Below is a small trained network, with its code and all its weights. Each question gives an input and a class and asks what happens when units are switched off, that is, made to give their printed mean instead of their output.

import numpy as np


def w(rows, s, z=0):
    codes = np.array(rows[::2]) - 128.0
    scale = np.full(codes.shape[1], s)
    scale[-1] = z or s
    return codes * scale


def norm(h):
    return h / np.sqrt((h * h).mean(-1, keepdims=True) + 1e-5)


def f(y):
    return np.maximum(y, 0)


def log_softmax(a):
    a = a - a.max(-1, keepdims=True)
    return a - np.log(np.exp(a).sum(-1, keepdims=True))


def net(x, mask):
    res = np.array(x, float).reshape(1, 8) / 4 @ E
    u = 0
    for l in range(3):
        y = f(norm(res) @ A[l][:, :-1].T + A[l][:, -1])
        res = res + np.where(mask[u : u + 13], y, B[l][:, -1]) @ B[l][:, :-1]
        u += 13
    return log_softmax(norm(res)[-1] @ U[:, :-1].T + U[:, -1])


A, B = {}, {}
E = w([
[107,186,143,128,205,205,91,64,172,235,186],'x0',
[1,51,141,189,192,68,128,176,210,109,147],'x1',
[186,61,146,185,158,216,201,120,133,106,109],'x2',
[85,182,89,190,65,177,108,121,94,92,208],'x3',
[127,128,125,126,131,128,126,126,131,127,130],'x4',
[113,83,42,91,203,122,145,111,37,136,121],'x5',
[146,212,193,186,223,61,160,77,81,79,170],'x6',
[165,169,125,155,200,162,40,193,140,78,99],'x7',
],0.0057)
A[0] = w([
[53,209,151,106,108,27,113,161,44,160,121,76],'0.n1',
[103,181,82,146,102,165,177,184,131,141,149,17],'0.n2',
[60,146,103,148,90,225,77,203,60,121,228,177],'0.n3',
[139,114,38,81,185,122,130,113,5,158,122,2],'0.n4',
[105,117,192,119,169,140,105,43,102,172,199,79],'0.n5',
[129,136,221,119,66,118,179,135,184,148,176,46],'0.n6',
[29,84,130,158,179,90,130,134,238,74,164,38],'0.n7',
[135,184,193,108,72,114,114,124,164,125,125,80],'0.n8',
[62,164,90,161,92,135,167,84,73,76,239,111],'0.n9',
[99,132,151,49,130,80,100,150,133,171,122,129],'0.n10',
[197,166,191,82,106,133,121,156,255,63,152,10],'0.n11',
[121,75,174,128,187,203,242,145,112,97,135,129],'0.n12',
[179,76,182,69,181,61,124,71,160,168,68,74],'0.n13',
],0.0071,0.0031)
B[0] = w([
[159,78,134,134,103,153,77,69,129,102,168,212],'0.n1',
[122,132,111,138,131,55,124,117,207,92,153,147],'0.n2',
[161,124,136,124,162,114,155,152,231,120,90,253],'0.n3',
[21,116,175,104,138,202,156,207,116,76,155,208],'0.n4',
[88,141,109,177,92,128,123,81,125,133,62,199],'0.n5',
[45,124,127,129,135,178,156,85,115,69,136,189],'0.n6',
[225,129,164,45,128,137,167,214,3,250,202,254],'0.n7',
[95,67,125,99,172,220,153,163,65,117,167,177],'0.n8',
[153,112,131,119,142,76,193,166,243,118,133,224],'0.n9',
[183,87,130,149,122,152,107,94,232,79,125,194],'0.n10',
[43,126,145,129,149,169,136,188,115,68,126,192],'0.n11',
[157,68,175,105,87,144,32,82,164,115,190,233],'0.n12',
[165,183,79,123,140,91,220,157,242,77,131,218],'0.n13',
],0.0071,0.0054)
A[1] = w([
[69,170,124,25,129,53,51,123,150,137,169,81],'1.n1',
[94,161,102,168,161,172,116,95,139,255,89,37],'1.n2',
[47,59,50,113,232,118,146,147,81,138,165,85],'1.n3',
[140,91,104,188,141,151,82,184,136,130,67,207],'1.n4',
[60,164,179,175,72,134,121,132,120,136,147,19],'1.n5',
[168,115,161,92,167,122,146,128,124,151,68,55],'1.n6',
[74,93,134,161,68,91,169,120,169,168,145,174],'1.n7',
[142,164,123,116,122,106,99,150,72,167,110,4],'1.n8',
[144,233,100,109,71,182,174,122,114,102,142,73],'1.n9',
[133,95,144,149,93,84,138,142,91,118,130,66],'1.n10',
[194,190,123,59,105,156,135,102,94,122,110,82],'1.n11',
[57,98,173,80,86,127,210,98,162,104,136,87],'1.n12',
[147,182,223,165,195,50,168,89,60,63,167,59],'1.n13',
],0.0088,0.0017)
B[1] = w([
[206,47,234,184,82,194,164,106,137,121,179,173],'1.n1',
[39,214,232,212,33,19,132,79,100,106,71,158],'1.n2',
[99,160,211,127,119,213,139,205,117,115,121,198],'1.n3',
[144,220,106,101,141,131,81,65,123,187,154,183],'1.n4',
[85,99,136,83,184,157,131,192,133,73,88,149],'1.n5',
[35,182,108,198,105,64,173,64,175,117,229,163],'1.n6',
[171,121,97,59,191,152,170,64,55,141,87,203],'1.n7',
[130,141,188,65,175,35,161,141,135,114,163,131],'1.n8',
[155,80,152,131,145,105,194,204,107,184,168,174],'1.n9',
[143,136,103,141,87,65,130,84,35,66,53,151],'1.n10',
[121,81,223,128,152,82,165,215,116,207,209,163],'1.n11',
[94,160,49,104,161,171,97,141,78,115,126,255],'1.n12',
[101,91,3,154,96,225,67,157,154,233,99,206],'1.n13',
],0.0065,0.0075)
A[2] = w([
[158,112,70,175,86,55,119,155,107,74,94,127],'2.n1',
[188,210,154,156,189,101,2,162,114,117,127,108],'2.n2',
[126,138,56,231,125,110,113,119,117,111,192,95],'2.n3',
[161,140,146,29,89,109,106,187,121,200,125,181],'2.n4',
[160,107,85,139,124,134,124,156,53,52,114,120],'2.n5',
[175,147,113,180,78,93,149,193,85,109,63,96],'2.n6',
[162,131,124,139,124,148,155,109,150,86,169,128],'2.n7',
[134,104,181,166,139,107,119,83,125,136,74,116],'2.n8',
[179,176,140,107,156,120,60,180,132,115,152,33],'2.n9',
[79,158,173,154,131,156,161,157,182,132,123,161],'2.n10',
[110,106,101,143,121,185,90,91,154,199,132,252],'2.n11',
[142,181,148,110,195,99,36,181,111,141,110,125],'2.n12',
[156,76,182,124,127,182,125,66,111,64,162,186],'2.n13',
],0.008,0.0038)
B[2] = w([
[65,216,200,150,143,78,117,63,169,139,105,147],'2.n1',
[116,107,129,46,121,111,175,29,81,105,158,170],'2.n2',
[133,135,28,139,115,178,110,110,184,98,117,147],'2.n3',
[124,164,85,254,165,147,112,110,101,200,135,229],'2.n4',
[118,208,210,142,141,71,103,107,157,180,42,183],'2.n5',
[28,116,180,131,124,79,121,119,128,167,124,149],'2.n6',
[161,119,127,156,161,90,132,146,167,148,194,182],'2.n7',
[121,112,181,144,148,123,113,98,138,127,93,134],'2.n8',
[124,107,150,70,172,143,199,18,132,75,81,167],'2.n9',
[77,105,123,99,145,46,133,173,72,83,65,236],'2.n10',
[172,120,108,115,43,60,87,137,106,106,48,254],'2.n11',
[205,145,59,123,87,156,190,81,62,64,169,166],'2.n12',
[115,96,191,146,98,124,27,82,121,85,204,225],'2.n13',
],0.0069,0.007)
U = w([
[154,122,156,161,148,137,160,172,84,179,176,154],'0',
[64,105,143,102,153,191,105,187,119,55,130,118],'1',
[179,72,161,149,103,130,52,85,185,98,175,112],'2',
[138,133,85,124,165,93,184,148,246,99,143,99],'3',
[71,174,165,153,118,81,105,87,126,117,79,85],'4',
[150,128,83,89,142,147,135,81,95,93,143,254],'5',
[142,125,37,143,105,155,57,135,149,166,81,72],'6',
],0.014,0.0036)

Each question gives the input, the list of numbers given to net, and the class t.
The units are the neurons (one row each of A and B). Each row of codes is followed by its name. A weight is (code - 128) times the scale printed after its matrix; where a second scale follows, it is the last column's (A, B and U).
mask holds one flag per neuron, layer by layer. A switched-off neuron (its flag False) gives its mean, the last column of its row in B, instead of its output. The means were averaged over made-up inputs and are rounded, as every weight is.
A unit's drop is (log p(t) with every unit on - log p(t) with that unit switched off) / (log p(t) with every unit on - log p(t) with every unit switched off).
The circuit of an input: a set's keep is (log p(t) with only the set's units on - log p(t) with every unit switched off) / (log p(t) with every unit on - log p(t) with every unit switched off). Starting from the 12 units with the biggest drops (on a tie, the unit counted first), units are removed one at a time, each time the one whose removal leaves the highest keep (on an exact tie, the one counted first), for as long as the keep stays at least 0.8.
circuit, biggest first: the units of the circuit, biggest drop first
k most important neurons: the k neurons with the biggest drops, biggest first
top k neurons in layer l: the k neurons of layer l with the biggest drops, biggest first
input [-5,8,1,3,-2,-2,3,7], class 0: circuit, biggest first : [0.n7]
input [7,-2,1,1,5,-3,1,-5], class 4: circuit, biggest first : [1.n2; 0.n5]
input [-8,2,1,5,8,5,7,-8], class 4: 3 most important neurons : [2.n5; 1.n10; 2.n1]
input [-3,-3,8,5,7,0,-1,7], class 2: 2 most important neurons : [0.n12; 1.n12]
input [5,8,5,-3,5,-8,5,7], class 0: 2 most important neurons : [0.n7; 0.n4]
input [-8,0,8,5,2,-1,0,-7], class 2: 3 most important neurons : [0.n12; 2.n13; 2.n10]
input [-5,3,-8,3,5,4,6,-5], class 2: circuit, biggest first : [0.n1; 1.n1]
input [7,-6,-3,4,3,-6,1,-3], class 4: 2 most important neurons : [1.n2; 0.n5]
input [3,4,0,-2,-1,-1,3,6], class 5: 2 most important neurons : [2.n12; 2.n2]
input [0,0,3,-4,-2,8,-6,-8], class 1: circuit, biggest first : [0.n4; 1.n3]
input [7,0,2,1,-8,1,4,6], class 4: 2 most important neurons : [1.n2; 0.n5]
input [3,6,-1,6,-1,0,7,-8], class 5: 3 most important neurons : [1.n7; 0.n5; 0.n9]
input [7,8,-8,-5,3,-5,-1,-5], class 0: 2 most important neurons : [0.n7; 0.n12]
input [8,5,7,-2,2,-6,3,2], class 4: top 2 neurons in layer 0 : [0.n5; 0.n4]
input [4,7,5,-4,6,-8,-7,-4], class 1: circuit, biggest first : [0.n6; 1.n12]
input [-8,-6,3,3,1,-4,-5,-8], class 4: 2 most important neurons : [0.n7; 1.n10]
input [5,-5,6,3,-5,3,-3,1], class 2: 2 most important neurons : [0.n7; 0.n12]
input [5,-1,4,5,8,4,4,0], class 3: most important neuron : [0.n9]
input [-4,7,4,0,5,-1,8,7], class 6: circuit, biggest first : [1.n13; 0.n4]
input [6,2,-1,0,-2,8,-2,-4], class 1: 2 most important neurons : [0.n4; 1.n3]
input [7,-5,-2,-5,-4,0,3,-3], class 4: circuit, biggest first : [0.n5; 1.n2]
input [-3,4,-1,6,0,-4,-1,2], class 3: circuit, biggest first : [0.n3]
input [7,-4,0,7,-5,-4,-6,2], class 3: top 3 neurons in layer 1 : [1.n13; 1.n12; 1.n9]
input [2,-7,-6,-4,-2,0,4,6], class 0: 3 most important neurons : [1.n11; 0.n12; 1.n9]
input [2,5,8,-7,4,-5,-2,-4], class 2: top 4 neurons in layer 0 : [0.n12; 0.n4; 0.n9; 0.n3]
input [-1,4,0,6,-5,5,6,8], class 5: top 2 neurons in layer 0 : [0.n3; 0.n13]
input [-7,8,-1,-8,0,2,-6,-3], class 0: circuit, biggest first : [0.n7]
input [-1,-6,-1,7,-6,1,-5,8], class 5: top 2 neurons in layer 0 : [0.n7; 0.n3]
